Here is a tiny trained network, its code and every weight. The questions are about switching its units off for an input and a class, where a switched-off unit gives its printed mean instead of its output.

import numpy as np


def w(rows, s, z=0):
    codes = np.array(rows[::2]) - 128.0
    scale = np.full(codes.shape[1], s)
    scale[-1] = z or s
    return codes * scale


def f(y):
    return np.maximum(y, 0)


def log_softmax(a):
    a = a - a.max(-1, keepdims=True)
    return a - np.log(np.exp(a).sum(-1, keepdims=True))


def net(x, mask):
    res = np.array(x, float).reshape(1, 4) / 4 @ E
    y = f(res @ A[0][:, :-1].T + A[0][:, -1])
    res = res + np.where(mask, y, B[0][:, -1]) @ B[0][:, :-1]
    return log_softmax(res[-1] @ U[:, :-1].T + U[:, -1])


A, B = {}, {}
E = w([
[40,39,190,162],'x0',
[220,101,212,78],'x1',
[201,58,64,226],'x2',
[155,254,175,179],'x3',
],0.0065)
A[0] = w([
[33,182,129,200,221],'N0',
[121,171,162,218,254],'N1',
[244,125,15,230,227],'N2',
[46,52,90,88,101],'N3',
[141,9,153,149,177],'N4',
[60,205,114,25,198],'N5',
[141,3,133,30,200],'N6',
],0.0075,0.0036)
B[0] = w([
[125,140,31,169,199],'N0',
[214,126,66,194,202],'N1',
[141,60,55,253,254],'N2',
[100,98,135,85,175],'N3',
[70,82,158,152,196],'N4',
[193,168,68,108,203],'N5',
[87,146,194,124,204],'N6',
],0.011,0.0085)
U = w([
[115,105,208,143,84],'0',
[202,189,136,59,243],'1',
[118,92,86,87,2],'2',
[164,100,57,245,164],'3',
],0.012,0.0049)

Each question gives the input, the list of numbers given to net, and the class t.
The units are the neurons (one row each of A and B). Each row of codes is followed by its name. A weight is (code - 128) times the scale printed after its matrix; where a second scale follows, it is the last column's (A, B and U).
mask holds one flag per neuron, in row order. A switched-off neuron (its flag False) gives its mean, the last column of its row in B, instead of its output. The means were averaged over made-up inputs and are rounded, as every weight is.
A unit's drop is (log p(t) with every unit on - log p(t) with that unit switched off) / (log p(t) with every unit on - log p(t) with every unit switched off).
The circuit of an input: a set's keep is (log p(t) with only the set's units on - log p(t) with every unit switched off) / (log p(t) with every unit on - log p(t) with every unit switched off). Starting from all 7 units, units are removed one at a time, each time the one whose removal leaves the highest keep (on an exact tie, the one counted first), for as long as the keep stays at least 0.8.
circuit, biggest first: the units of the circuit, biggest drop first
top k neurons: the k neurons with the biggest drops, biggest first
drop of u: that unit's drop, to one decimal
input [-1,8,-4,-7], class 0: circuit, biggest first : N6
input [6,-6,-6,-4], class 2: circuit, biggest first : N2, N3
input [-5,4,0,-4], class 0: circuit, biggest first : N1, N0, N6
input [5,2,-8,-1], class 1: top 3 neurons : N2, N5, N4
input [7,-4,-4,-8], class 2: top 2 neurons : N3, N0
input [6,-7,3,-7], class 2: circuit, biggest first : N3, N2
input [-5,-3,-8,6], class 1: top 2 neurons : N2, N5
input [1,0,-2,1], class 1: top 2 neurons : N2, N4
input [0,-3,-4,-3], class 2: top 3 neurons : N2, N1, N3
input [3,-4,-8,-7], class 2: top 2 neurons : N3, N5
input [-2,-3,-4,0], class 1: drop of N2 : 0.9
input [5,7,0,-5], class 0: drop of N2 : 0.0
input [-4,-1,-4,8], class 1: drop of N5 : 0.2
input [-8,-4,-7,6], class 1: drop of N5 : 0.1
